Known rows:
[-19  12  -3   2  -3   6   1  -6 -13   3  10 -18   1 -21 -29  11  -2   7
  -9   9  -5  -9  14   9   2  -2   3] : <471>
[  9  -8  -5  -8 -11  -9   3   8   3   5   4  -5   5  -9  -6   2 -10  16
  16  -1   4  -2 -11   2  12   5   1] : <348>
[ 14  -4   2  -2   0   2 -14  -5   3 -17   9 -13   3   8 -11  -7  14  -1
   0   7  -5  -7   2  16   0  -7  -3] : <557>
[ 12  -2   9   2  -2 -11  -1  17   3  -7  -4   4  -5  -8  11 -13   0   6
   3 -10  -6   2 -13  -3   2  -3   4] : <913>
[-35 -10 -26  15   6  14  -8 -17 -18   7   2  12  -4   1 -15  31  11   2
  -3  25   2  11  33  -7 -21  -6  28] : <253>
[-34  17 -10   4  13  15  -4   0  -6  17  -8 -13   9 -22 -19   2   8   1
 -23  -4  -6 -23  -1   7   1 -12  13] : <246>
[ -1   3  11   0   0   1   9   0   2  -3  -9  12  -8   2  23  -5  -6  -5
  -3  -9   4  10 -10  -4  -2   5  -3] : <89>
[-10   3  12   1  -5   7  -4   2 -15   2   2  16   2  -1  15  -6 -10  -5
  -6   5 -11   8   4   1   3  17   4] : <1118>
[ 10 -10  -9  -2  -5  -5  10  15   1  12  -1   8  16  17  -6  11 -11  -4
  28   3  17   2   1 -22   3  12  -2] : <1159>
[ 28  -9   6  -2   0   5   1  16  -6 -20  17  -4  21  24 -26  -8  14   1
   3  -8  -7  -6   3   8   5   1  -9] : <244>
[ -1  -1 -19 -13  12  16 -35 -26  -3   1 -10  -2  -5  19   6  12   6 -18
 -15   0 -27   6  30  22  -3  20 -26] : <530>
[ 16 -13 -26 -12  -3 -17 -13  13  13  12 -10  -4  -1  -2  -4  10  -6  15
  15 -21 -14   2   4  -1  15  14 -16] : <574>
[ 11   1   3  -1   5   4 -10  -8   3 -13   2 -16   1   8  -6  -6  12  -3
  -4   2  -4  -6   0  17  -1 -11  -6] : <644>
[ -2   5  14   5 -10  -3  -8   9 -14  -4   1  -3   3 -11   5 -11 -13   0
  -5  -4 -17   5  -2   4   7  11   9] : <280>
[ 15  -6  10  -1  -6  -7  -5  12   3 -12   4   1  -1  -9   5 -13   0   4
   3  -3  -6   1 -10   6   2   6   1] : <798>
[  9  -5  -1   5   1  -2 -23  -8  11 -17   0 -19   0   8 -10  -6   7  -9
   8  15   4  -7  10  13  -5  -6   8] : <825>
[ -4   0  -1  -4 -13   0  -4   4 -13  11   5  -9   9 -11  -8   6 -17  11
   6  -1  -9  -1  -2   5  15   8   5] : <528>

Facts:
<50>: ξ <644>; Θ dromom
<135>: Θ stozusan
<148>: Θ dromom
<636>: ξ <92>, <244>; Θ skurok
<754>: Θ dromom
<473>: Θ fozite
<848>: ξ <644>; Θ fozite
<801>: Θ guvo
<646>: τ <393>, <89>; ξ <357>; Θ guvo
<158>: ξ <146>, <440>; Θ stozusan
<27>: ξ <823>, <825>, <735>; Θ guvo
<246>: τ <209>; Θ guvo
<791>: Θ guvo
<348>: Θ skurok
<798>: Θ dromom
<406>: ξ <93>; Θ skurok
<403>: Θ dromom
<491>: Θ skurok
<218>: Θ fozite
<1198>: ξ <791>; Θ stozusan
<1085>: Θ fozite
<847>: Θ dromom
<1058>: τ <1159>, <92>, <735>; ξ <201>; Θ guvo
<1176>: τ <148>, <621>; Θ stozusan
<929>: Θ dromom
<357>: τ <397>; Θ dromom
<3>: τ <1195>, <1085>; Θ fozite
<823>: τ <681>; Θ stozusan
<551>: ξ <798>; Θ dromom
<994>: ξ <1154>, <913>; Θ skurok
<430>: Θ skurok
<434>: Θ stozusan
<843>: ξ <158>; Θ skurok
<390>: ξ <1069>; Θ dromom
<1003>: Θ dromom
<803>: Θ guvo
<199>: ξ <434>; Θ dromom
<327>: Θ guvo
<4>: Θ guvo
<778>: τ <552>; ξ <425>; Θ dromom
<440>: ξ <1154>; Θ fozite
<565>: ξ <823>; Θ dromom
<1113>: τ <209>, <212>; Θ fozite
<1217>: Θ stozusan
<1101>: Θ stozusan
<868>: τ <1236>, <735>; Θ guvo
<68>: Θ stozusan
<1154>: Θ fozite
<857>: Θ guvo
<573>: ξ <4>; Θ guvo
<939>: τ <327>; Θ dromom
<253>: τ <754>, <397>; ξ <263>; Θ guvo
<735>: ξ <263>; Θ skurok
<92>: ξ <823>, <244>; Θ guvo
<1036>: ξ <263>; Θ skurok
<212>: ξ <148>; Θ dromom
<552>: Θ fozite
<425>: Θ skurok
<397>: Θ guvo
<280>: τ <798>; Θ fozite
<1169>: ξ <212>; Θ skurok
<459>: ξ <825>; Θ fozite
<1149>: ξ <1154>; Θ fozite
<557>: Θ stozusan
<1159>: ξ <636>, <823>; Θ skurok
<758>: Θ fozite
<244>: Θ stozusan
<1144>: ξ <1154>; Θ dromom
<595>: Θ guvo
<1087>: τ <491>, <929>; ξ <823>; Θ guvo
<621>: Θ guvo
<991>: τ <801>, <803>; ξ <920>; Θ stozusan
<489>: Θ dromom
<393>: Θ guvo
<695>: Θ fozite
<990>: Θ stozusan
<201>: ξ <1083>, <146>; Θ fozite
<1208>: Θ stozusan
<81>: ξ <801>; Θ skurok
<176>: Θ fozite
<739>: τ <212>, <1101>, <176>; Θ skurok
<86>: Θ dromom
<777>: ξ <244>; Θ fozite
<452>: ξ <823>; Θ guvo
<532>: Θ dromom
<1195>: Θ skurok
<644>: Θ stozusan
<1083>: τ <68>, <86>, <557>; ξ <823>, <825>, <440>; Θ guvo
<263>: ξ <823>, <825>, <1154>; Θ guvo
<895>: Θ skurok
<913>: Θ fozite
<209>: Θ stozusan
<118>: τ <565>, <843>; ξ <4>, <1144>, <92>; Θ stozusan
<576>: ξ <825>; Θ fozite
<825>: Θ stozusan
<471>: τ <348>; Θ guvo
<93>: τ <576>, <158>; ξ <425>; Θ fozite
<220>: ξ <244>; Θ dromom
<325>: ξ <1154>; Θ stozusan
<1118>: τ <452>, <847>; ξ <246>; Θ fozite
<146>: Θ dromom
<1236>: Θ fozite
<669>: τ <532>; Θ guvo
<137>: ξ <843>; Θ guvo
<668>: τ <574>, <403>; ξ <1036>; Θ stozusan
<530>: τ <574>, <201>; ξ <425>; Θ stozusan
<133>: τ <4>, <92>; Θ guvo
<681>: ξ <4>, <1154>, <93>; Θ stozusan
<345>: Θ skurok
<955>: ξ <425>, <823>; Θ dromom
<89>: ξ <246>, <489>; Θ fozite
<574>: Θ skurok
<528>: τ <146>, <595>, <1069>; Θ skurok
<920>: Θ guvo
<1069>: ξ <4>; Θ fozite

Rows:
No name comes twice in this set of rows, the named rows included.
[-21   9   6  10   8   8 -11  17  -4   7 -20  -1   9 -11  16 -24   1  -5
 -20 -19 -18 -13 -17   6   6   4  19] -> <1113>
[  5  -6  -9 -14  -2   4  -1  -4   0   8  -7   0  -5 -14   9   8  -8  12
  11   1   4  -3 -21   7   4   6 -10] -> <425>
[-10  17  -4   2   7  14  -8   0 -30  23   9   4  11  -4 -18  14   8  -6
   4  32 -13 -16  19 -21 -15  -6 -13] -> <1058>
[ -3   2   9   9  -8 -25   8   8  12   9   8  18  -5   3  15 -15   5   9
  -4  -7 -16   5   2 -20   9 -17  15] -> <1154>
[-13   2 -11  -7   9   7  13 -11   5   8   4   9  -6  -8 -12  13   8   0
  -2  11  13  -5   9  -4  -7  -4  -7] -> <137>
[  0   1  10  -7   6   5  15  -3  -2   3  -3  28  -7   4  30  -5  -2  -3
 -10  -9  -2  13 -13  -5  -1   8 -11] -> <1069>
[ -6   3   7   0   1  18  -6 -17 -16  -4  15   7  12  25  -6  -1   4 -12
 -13   9 -15   4  20  14   2   7  -5] -> <118>
[ 12  -8  -1  -6  -1   3  33  19  -5  11   6  14  19  26  -7  11 -13   5
   9 -23  11   9  -8 -15  13  14 -14] -> <636>
[ 12   2  -6   3   5   7  22  27 -13   6  16   5  28  24 -38  16   4  -7
  20   4  18  -8  18 -30 -10   3 -12] -> <92>
[-27  -3 -12   6  -9   3  -8  -7  -4   4  12   3   7  -2 -30  15  -8 -11
   9  33  18  -6  40  -5  -4  19  16] -> <1083>

Now the same objects, written a new way:
Known rows:
[ -6   4  -9   5  -3   6 -12  -1   0   0  -2  -4   6 -10   1   5  22   6
  -6   0   5   2   7   4  -8  -8  -3   6   6  -4  -4  14   4   9  -5] : <573>
[ -1  -3   6  -5  -7  -3   1   3  -3  -1   1  -1 -10  10   1 -13 -27   7
  14  -3   6 -14 -13  13   0 -11  -1   0  -3  13  -1 -20   5   8  12] : <425>
[ -2 -11   7 -11  -6   0  11   0  -6  -1   4   0  -1   3  -5  -7 -13  -5
  -5   1  -7  -9   5   4  -1  21  -6   5  -9  -3  14 -11   1  37  -9] : <778>
[  2   4   5  -1  -2  -7  -2   2  12  -7  10   1   5  14  -6  -1 -25  -6
 -10   3   4   8   0  -4  -8   2  -1  -2  -3 -21  -2   4   3   1  -7] : <325>
[ 3 10 -6  2 10  0 -6  2 -4  1 -9  0  0 -8  4  2 13  7  6  1 -6 -4 -3 -2
  2  2  2  3 -3  7 -3 -6  1 -8  3] : <758>
[ -1  -4   1  -4  -7  -3  11   1   6   3   0   2   0   7  -4   2  -3  -6
  -9  -2   3   6  -4   2   4  12   1   1  -2 -11   5   2   1   3   4] : <434>
[ -8  -5  -7   7   2   5 -12  -4   0   3  -5   0   3 -16  -6   4   9  -2
  -5  -5  -8   2  22  -3   4 -28  -3  10  -4   6   2  -5   0 -14  -2] : <133>
[ -4  -4 -11   5   1   6 -13  -1   1   5  -9  -1   3 -10   2   5  15   3
 -10   0  -7   5   6   2  -2 -19  -1   1   1  -3   0  12   3  -3   4] : <801>
[  3  -3   3   0  -5  -4   3   3   1  -2   4   1  -7  10   3  -7 -24   3
  19  -2   5  -4 -11   6   3 -10   3 -10   2  15 -11 -10  -2 -11  16] : <1195>
[  6  18  -3   5  15  -3 -20   3   1  -8   1  -1   5  -1   2  -1  -8   8
   5   6  -5  -2   1  -7  -9  -5   0   0  -4  -3 -12  -5   3 -10  -8] : <1149>
[ 2 -5  0 -3 -5 -4 13  2  4  2 -1  2  0  5 -2  0 -5 -5 -4  0  0  4 -4  0
  3 13  2  1 -3 -7  3  0 -1  8  6] : <798>
[  4  10  -1   7   5  13 -19 -10  -5  -4   5  -1  -2 -11   1  11  24  -3
   4  -3 -24   6  14  12  -3 -14  -2   0   4 -10   0  10  -3  24 -18] : <253>
[ 2 -5  0 -3 -5 -4 13  2  3  2 -1  2  0  5 -1  0 -5 -5 -4  0  1  4 -4  0
  3 13  1  1 -3 -8  4  0  0  9  5] : <532>
[  3  11  -7   2  11  -1  -8   2  -3   1  -9   0   1  -7   3   1  11   7
   5   2  -7  -4  -2  -3   2   1   2   3  -3   6  -5  -7   1 -10   3] : <913>
[  3  -1   4   0  -5  -4   2   3   1  -2   4   1  -7  10   2  -7 -24   3
  19  -2   6  -4 -12   6   3 -11   4  -8   3  14 -11 -10  -1 -13  15] : <895>
[  4  21  -2   1  12   2  -9  -1 -12  -1  -3  -4   2  -6   3   0  10   6
   4   0   8  -4  -4  -2  -1  13   1   1   2   8  -4  -3   3   0  -1] : <201>
[  7  20  -3   5  17  -4 -22   3   3 -10   3  -1   5   1   1  -2 -13   8
   4   7  -6  -1   2  -9 -11  -9  -1  -1  -4  -5 -13  -6   4 -13  -9] : <440>

Rows:
No name comes twice in this set of rows, the named rows included.
[ -4   7  12 -14  -7   2   0  -3 -16   2   5  -2   1   7 -14  -6 -28 -11
 -16  -2  11  -9   4   2   6  32  -5   0  -7  -5  11  -5   8  27  -1] -> <530>
[ -2 -14   2  -7  -6  -1  10   0   2   1   3   3   0   6  -7   2 -11 -11
  -5   0 -10   3   6  -1   7  18  -2  -5  -6  -5   6  -2  -5   8  -1] -> <1176>
[  5  -9  11  -1   2  -3  14  -1   2   3   2   1  -3   7   7  -3  -3  -4
 -11   3  11   0  -6 -13  -6  -1  -1  -1   3 -11  21   4  -3  -1  -8] -> <565>
[  7   6   8  -2  -8   2   2  -3   1  -1   5   6  -8   2  -7   7   1 -11
   7   0 -19  -6   7   4  11  15   2   0  -5 -16   3  -5  -2  19  -9] -> <357>
[  5   6   9   7   3  -4  11  -4  -1  -9  14  -3  -5  10   5  -7 -18   2
  24 -13  18  12  -9   9  -4 -19   3   4   7  21  -8 -20  -6  -4   7] -> <735>
[  3   3  -4  -1  10   3  -6   0 -10  -3  -2  -1   2  -9   2   1   9   3
  11   3 -14  -8   7  -3   1  15  -2  -2  -3  14  -3  -9  -5   4  -6] -> <1118>
[ -8   4 -10   7  -4   5 -11  -1   3   2  -5  -2   5 -12  -2   5  20   5
  -6  -2   4   2  10   2  -3 -17  -2  10   3  -2  -3   6   4  -3   0] -> <4>
[  1  -6  11  -5  -1  -2  12   0  -1   3   1   0  -4   7   3  -7  -5  -1
 -13   1  10  -6  -6  -5  -6   2  -3   7  -1 -11  23  -3   3  17  -9] -> <955>
[-14 -14  -4  -3   5   7 -11  -5   1  -2  -5   0   2 -21 -10   1  28   0
 -13   4 -23   1  12   5   9 -15   0   1  -1   7 -11  22   1 -13 -14] -> <246>
[  7   4   7   2   2  -2   9  -3  -4  -9  14  -4  -4  13   7  -6 -16   2
  23  -8  11  12 -15  15  -6  -5   3  -7   9  18 -11  -7  -6   9   8] -> <1036>
[ -4  -2   3  -3 -14  -3  15   2   7   3   4   2   2   6  -2   6  11  -5
  -5   1  17  -2  -1  -7   3  22   1  -1   6 -10   3   9  -2  -5  -2] -> <244>

